Below are the code and all the weights of a small trained network. Each question names an input and a target symbol and asks about switching units off, where a switched-off unit gives its printed mean instead of its output.

import numpy as np


def w(rows, s, z=0):
    codes = np.array(rows[::2]) - 128.0
    scale = np.full(codes.shape[1], s)
    scale[-1] = z or s
    return codes * scale


def norm(h):
    return h / np.sqrt((h * h).mean(-1, keepdims=True) + 1e-5)


def f(y):
    return np.maximum(y, 0)


def softmax(a):
    e = np.exp(a - a.max(-1, keepdims=True))
    return e / e.sum(-1, keepdims=True)


def log_softmax(a):
    a = a - a.max(-1, keepdims=True)
    return a - np.log(np.exp(a).sum(-1, keepdims=True))


def net(x, mask):
    ids = ['ΓΨβεημτω'.index(c) for c in x.split()]
    T = len(ids)
    res = E[ids] + P[:T]
    r = norm(res)
    for j in range(3):
        rows = slice(4 * j, 4 * j + 4)
        q, k, v = (r @ M[0][rows].T for M in (Q, K, V))
        z = softmax(np.where(np.tri(T) > 0, q @ k.T / 4**0.5, -1e9)) @ v
        o = O[0][rows]
        res = res + np.where(mask[j], z, o[:, -1]) @ o[:, :-1]
    y = f(norm(res) @ A[0][:, :-1].T + A[0][:, -1])
    res = res + np.where(mask[3:15], y, B[0][:, -1]) @ B[0][:, :-1]
    return log_softmax(norm(res)[-1] @ U[:, :-1].T + U[:, -1])


Q, K, V, O, A, B = {}, {}, {}, {}, {}, {}
E = w([
[175,139,189,173],'Γ',
[196,114,129,166],'Ψ',
[226,128,178,157],'β',
[204,171,134,147],'ε',
[204,131,207,152],'η',
[213,150,114,172],'μ',
[170,100,144,97],'τ',
[253,61,190,134],'ω',
],0.0073)
P = w([
[111,126,117,117],'0',
[92,77,188,112],'1',
[183,166,137,61],'2',
[101,138,129,137],'3',
[70,4,134,173],'4',
[189,163,134,65],'5',
[116,132,120,133],'6',
[148,88,205,117],'7',
],0.025)
Q[0] = w([
[112,43,164,118],'H0',
[88,110,118,82],'H0',
[67,200,89,122],'H0',
[127,163,88,149],'H0',
[109,192,18,97],'H1',
[162,93,183,70],'H1',
[196,175,177,154],'H1',
[72,46,122,80],'H1',
[188,181,141,135],'H2',
[84,94,203,251],'H2',
[94,165,50,134],'H2',
[208,15,121,119],'H2',
],0.015)
K[0] = w([
[68,48,158,136],'H0',
[96,115,102,176],'H0',
[93,200,114,162],'H0',
[166,145,178,159],'H0',
[28,89,111,26],'H1',
[174,79,118,204],'H1',
[251,118,131,112],'H1',
[14,151,88,185],'H1',
[173,95,103,111],'H2',
[148,126,220,228],'H2',
[38,167,137,80],'H2',
[155,94,51,177],'H2',
],0.015)
V[0] = w([
[161,77,11,173],'H0',
[91,173,124,208],'H0',
[194,221,130,167],'H0',
[119,163,225,165],'H0',
[164,79,68,144],'H1',
[69,226,35,198],'H1',
[125,207,164,136],'H1',
[208,213,20,193],'H1',
[144,71,127,40],'H2',
[27,55,104,128],'H2',
[106,101,119,236],'H2',
[196,189,220,11],'H2',
],0.012)
O[0] = w([
[135,161,235,64,96],'H0',
[158,23,113,120,26],'H0',
[49,89,172,240,109],'H0',
[83,72,49,124,138],'H0',
[61,99,120,198,157],'H1',
[190,171,14,155,41],'H1',
[156,95,61,36,152],'H1',
[65,111,27,127,255],'H1',
[208,88,86,182,126],'H2',
[182,215,179,117,74],'H2',
[57,206,207,145,161],'H2',
[163,72,2,137,125],'H2',
],0.0099,0.007)
A[0] = w([
[144,62,162,121,142],'N0',
[116,55,116,108,147],'N1',
[154,73,90,232,102],'N2',
[250,136,129,164,11],'N3',
[156,90,171,204,95],'N4',
[83,87,157,65,228],'N5',
[123,172,62,94,91],'N6',
[73,109,99,183,143],'N7',
[187,93,102,75,186],'N8',
[132,127,124,211,114],'N9',
[185,158,9,91,2],'N10',
[212,86,127,139,107],'N11',
],0.018,0.0075)
B[0] = w([
[121,124,144,186,176],'N0',
[121,139,197,128,196],'N1',
[89,193,163,165,194],'N2',
[43,179,81,37,137],'N3',
[100,131,74,130,154],'N4',
[124,98,120,200,252],'N5',
[87,115,100,237,159],'N6',
[121,174,185,90,205],'N7',
[111,177,130,39,193],'N8',
[37,136,105,114,153],'N9',
[245,39,167,107,173],'N10',
[72,213,114,94,160],'N11',
],0.012)
U = w([
[114,123,38,172,188],'Γ',
[226,203,199,165,168],'Ψ',
[38,35,132,77,47],'β',
[111,62,195,10,60],'ε',
[184,88,114,126,254],'η',
[164,50,183,221,146],'μ',
[119,185,103,40,149],'τ',
[37,240,78,113,78],'ω',
],0.013,0.0076)

Each question gives the input, a string of symbols that net reads in full, and the target symbol t.
The units are the heads (4 rows each of Q, K, V and O) and the neurons (one row each of A and B). Each row of codes is followed by its name. A weight is (code - 128) times the scale printed after its matrix; where a second scale follows, it is the last column's (O, A, B and U).
mask holds one flag per unit, heads first, then neurons. A switched-off unit (its flag False) gives its mean, the last column of its rows in O or B, instead of its output. The means were averaged over made-up inputs and are rounded, as every weight is.
A unit's drop is (log p(t) with every unit on - log p(t) with that unit switched off) / (log p(t) with every unit on - log p(t) with every unit switched off).
The circuit of an input: a set's keep is (log p(t) with only the set's units on - log p(t) with every unit switched off) / (log p(t) with every unit on - log p(t) with every unit switched off). Starting from the 12 units with the biggest drops (on a tie, the unit counted first), units are removed one at a time, each time the one whose removal leaves the highest keep (on an exact tie, the one counted first), for as long as the keep stays at least 0.8.
units of the circuit, in order: the units of the circuit, biggest drop first
unit that matters most: the unit with the biggest drop
k most important neurons: the k neurons with the biggest drops, biggest first
heads that matter: for each layer, one digit per head in row order, 1 if its drop is at least 0.15 and else 0, layers parted by /
input Γ μ μ μ η ε μ ω, target Γ: heads that matter -> 111
input ε ε ε μ ω β μ τ, target Γ: heads that matter -> 111
input Ψ η Ψ μ μ Ψ μ η, target Γ: unit that matters most -> H1
input Ψ τ Γ Ψ μ, target ω: units of the circuit, in order -> H2; H1
input ω ε Ψ ε ε Ψ ε μ, target η: units of the circuit, in order -> H1; N10
input μ μ ε, target μ: heads that matter -> 100
input Γ τ Ψ, target Γ: heads that matter -> 100
input Ψ μ μ η τ, target ε: heads that matter -> 110
input Ψ Ψ ε ε β, target η: heads that matter -> 110
input ω Ψ Ψ Γ ε μ β ε, target β: heads that matter -> 111
input μ Γ Ψ, target μ: heads that matter -> 100
input μ η Γ η Ψ, target ε: units of the circuit, in order -> H0; H1
input Ψ μ β Ψ Ψ β η, target β: units of the circuit, in order -> H1; H2
input Γ μ Ψ, target Γ: heads that matter -> 101
input η ω Γ, target η: units of the circuit, in order -> H2
input Ψ ω μ τ η τ ε Ψ, target η: heads that matter -> 010
input ε ω ε η Ψ μ, target ε: 3 most important neurons -> N10; N8; N1
input Ψ Ψ μ, target Ψ: heads that matter -> 001
input ε Ψ ε, target ε: 2 most important neurons -> N8; N10
input ε ε Γ τ, target τ: 2 most important neurons -> N3; N11
input Γ μ ε, target Γ: unit that matters most -> H0
input Ψ τ Ψ Ψ ε Ψ ε ω, target η: 2 most important neurons -> N10; N6
input η μ μ ε Ψ η, target η: heads that matter -> 001
input η ε ε Ψ Ψ, target ω: heads that matter -> 011
input ω Ψ Ψ β μ η, target ω: heads that matter -> 111
input Ψ η ε ε Ψ ω Ψ τ, target ω: heads that matter -> 011
input ε μ ω Ψ μ μ τ, target τ: 2 most important neurons -> N3; N8
input ε β μ μ μ Ψ μ ε, target Γ: units of the circuit, in order -> H1
input μ μ ε η ε ε Γ μ, target τ: 2 most important neurons -> N8; N1
